-1.23  +1.90  -2.60  -0.19  -4.24  +3.96  +0.61  +5.89  -4.25  -1.23  +1.98
+4.72  -1.38  +6.04  +3.60  +0.45  -2.31  -4.70  -1.76  +5.20  +2.72  +1.38
-3.62  -1.41  +5.06  +4.20  +0.73  -1.64  -2.17  -3.45  +0.97  -4.75  +2.45
+4.00  -2.48  -2.56  -1.62  +1.13  -2.45  -2.32  -1.37  +0.64  +3.72  -0.84
+2.40  -2.90  -2.29  -0.38  -0.79  -1.99  -3.48  -0.27  -1.34  +1.73  +0.64
->
+2.40  -2.90  -2.29  -0.38  -0.79  -1.99  -3.48  -0.27  -1.34  +1.73  +0.64
+4.00  -2.48  -2.56  -1.62  +1.13  -2.45  -2.32  -1.37  +0.64  +3.72  -0.84
-3.62  -1.41  +5.06  +4.20  +0.73  -1.64  -2.17  -3.45  +0.97  -4.75  +2.45
+4.72  -1.38  +6.04  +3.60  +0.45  -2.31  -4.70  -1.76  +5.20  +2.72  +1.38
-1.23  +1.90  -2.60  -0.19  -4.24  +3.96  +0.61  +5.89  -4.25  -1.23  +1.98

+2.68  -5.82  +5.49  +5.08  -1.99  -4.05  +6.15  +6.39  +3.88  -5.00  -1.64  +1.39
+6.66  -3.45  +3.92  +1.89  +0.47  -5.09  +3.25  +1.64  -2.80  -1.09  -5.47  -6.77
-4.57  -4.05  +6.14  -6.46  -4.98  +3.98  +1.68  +6.58  +6.03  +2.31  +5.75  +3.63
-3.61  +2.44  -0.59  -3.21  +4.38  +5.92  +6.17  +2.26  +0.24  -5.12  +0.07  +2.63
+4.07  -3.59  +5.05  -3.92  -4.68  +5.60  -0.67  -4.18  -4.15  +2.69  -2.22  -2.48
->
+2.68  -5.82  +5.49  +5.08  -1.99  -4.05  +6.15  +6.39  +3.88  -5.00  -1.64  +1.39
-4.57  -4.05  +6.14  -6.46  -4.98  +3.98  +1.68  +6.58  +6.03  +2.31  +5.75  +3.63
+4.07  -3.59  +5.05  -3.92  -4.68  +5.60  -0.67  -4.18  -4.15  +2.69  -2.22  -2.48
+6.66  -3.45  +3.92  +1.89  +0.47  -5.09  +3.25  +1.64  -2.80  -1.09  -5.47  -6.77
-3.61  +2.44  -0.59  -3.21  +4.38  +5.92  +6.17  +2.26  +0.24  -5.12  +0.07  +2.63

+1.56  +1.52  -1.86  +0.96  +0.50  +4.73  +2.55  +2.17  -2.94  -0.98
-0.28  +1.02  -2.81  +1.28  +0.52  +5.59  +2.87  +0.79  +0.27  -0.22
-0.19  +3.23  -1.30  +1.36  +1.71  +4.85  +2.06  +1.11  -0.64  -1.81
-0.49  +1.90  -0.29  +1.65  +1.77  +3.69  +1.83  +0.83  -0.56  -0.74
+1.84  +1.68  -1.76  +1.56  +0.21  +5.43  +1.91  +2.07  -3.35  -1.69
+2.16  +3.25  -0.64  +0.51  +2.54  +3.60  +2.26  +2.35  -3.05  -0.58
+2.64  +0.83  -2.63  +0.67  +0.93  +4.88  +1.60  +2.82  -3.62  -2.40
+0.98  +0.99  -1.52  +1.20  +0.06  +3.93  +1.43  +1.75  -2.75  -1.99
->
+2.64  +0.83  -2.63  +0.67  +0.93  +4.88  +1.60  +2.82  -3.62  -2.40
+0.98  +0.99  -1.52  +1.20  +0.06  +3.93  +1.43  +1.75  -2.75  -1.99
-0.28  +1.02  -2.81  +1.28  +0.52  +5.59  +2.87  +0.79  +0.27  -0.22
+1.56  +1.52  -1.86  +0.96  +0.50  +4.73  +2.55  +2.17  -2.94  -0.98
+1.84  +1.68  -1.76  +1.56  +0.21  +5.43  +1.91  +2.07  -3.35  -1.69
-0.49  +1.90  -0.29  +1.65  +1.77  +3.69  +1.83  +0.83  -0.56  -0.74
-0.19  +3.23  -1.30  +1.36  +1.71  +4.85  +2.06  +1.11  -0.64  -1.81
+2.16  +3.25  -0.64  +0.51  +2.54  +3.60  +2.26  +2.35  -3.05  -0.58

+1.15  +6.05  +2.53  +4.55  -2.75  +3.35  +1.41
-5.52  +1.95  +2.10  -1.53  +2.92  +4.80  +6.07
->
-5.52  +1.95  +2.10  -1.53  +2.92  +4.80  +6.07
+1.15  +6.05  +2.53  +4.55  -2.75  +3.35  +1.41

+2.33  +0.15  +0.37  +2.66  -0.87  -0.85
+0.60  -5.18  -0.80  -0.47  +2.86  +0.57
-0.39  -2.80  +0.45  -0.39  +1.13  -0.09
+1.69  -0.41  -1.95  +1.46  -1.15  +1.10
-2.10  +1.47  +1.24  -1.83  -1.04  +0.43
-1.49  -1.42  -0.52  -2.02  -0.47  +1.95
->
+0.60  -5.18  -0.80  -0.47  +2.86  +0.57
-0.39  -2.80  +0.45  -0.39  +1.13  -0.09
-1.49  -1.42  -0.52  -2.02  -0.47  +1.95
+1.69  -0.41  -1.95  +1.46  -1.15  +1.10
+2.33  +0.15  +0.37  +2.66  -0.87  -0.85
-2.10  +1.47  +1.24  -1.83  -1.04  +0.43

-3.99  -0.80  +2.90
+3.81  +0.79  -4.24
-1.75  -3.49  -3.10
+3.39  +5.00  -3.53
+0.90  +0.37  -3.55
->
-1.75  -3.49  -3.10
-3.99  -0.80  +2.90
+0.90  +0.37  -3.55
+3.81  +0.79  -4.24
+3.39  +5.00  -3.53

+1.62  +4.65  -0.29  +2.45  +4.02  +4.24  -0.30  -0.85  +0.12  +3.17  +1.41  -0.39  +2.74  +4.14  +0.43
+1.87  -1.67  -0.16  +2.51  -1.36  -4.85  +2.82  +2.18  +1.54  -6.14  +1.33  +2.38  +0.86  -0.11  +3.36
-5.79  +0.33  +1.49  -4.78  +2.05  +0.58  -3.74  -1.86  +2.47  +2.39  -6.40  -3.78  -2.02  -0.20  -3.90
+3.00  +4.56  -1.93  +3.65  +4.97  -0.96  -0.09  +0.47  -1.05  -3.07  +2.07  +0.24  +2.94  +4.22  +0.57
+1.49  -5.18  +1.71  +1.44  -5.83  -2.71  +3.75  +2.46  +2.83  -3.83  +1.88  +4.85  -1.74  -3.95  +4.30
-1.28  +0.03  +2.11  -2.21  -0.48  +4.82  -0.04  -0.19  +2.37  +6.33  -1.96  +0.10  -1.81  -0.27  -0.37
->
+1.49  -5.18  +1.71  +1.44  -5.83  -2.71  +3.75  +2.46  +2.83  -3.83  +1.88  +4.85  -1.74  -3.95  +4.30
+1.87  -1.67  -0.16  +2.51  -1.36  -4.85  +2.82  +2.18  +1.54  -6.14  +1.33  +2.38  +0.86  -0.11  +3.36
-1.28  +0.03  +2.11  -2.21  -0.48  +4.82  -0.04  -0.19  +2.37  +6.33  -1.96  +0.10  -1.81  -0.27  -0.37
-5.79  +0.33  +1.49  -4.78  +2.05  +0.58  -3.74  -1.86  +2.47  +2.39  -6.40  -3.78  -2.02  -0.20  -3.90
+3.00  +4.56  -1.93  +3.65  +4.97  -0.96  -0.09  +0.47  -1.05  -3.07  +2.07  +0.24  +2.94  +4.22  +0.57
+1.62  +4.65  -0.29  +2.45  +4.02  +4.24  -0.30  -0.85  +0.12  +3.17  +1.41  -0.39  +2.74  +4.14  +0.43
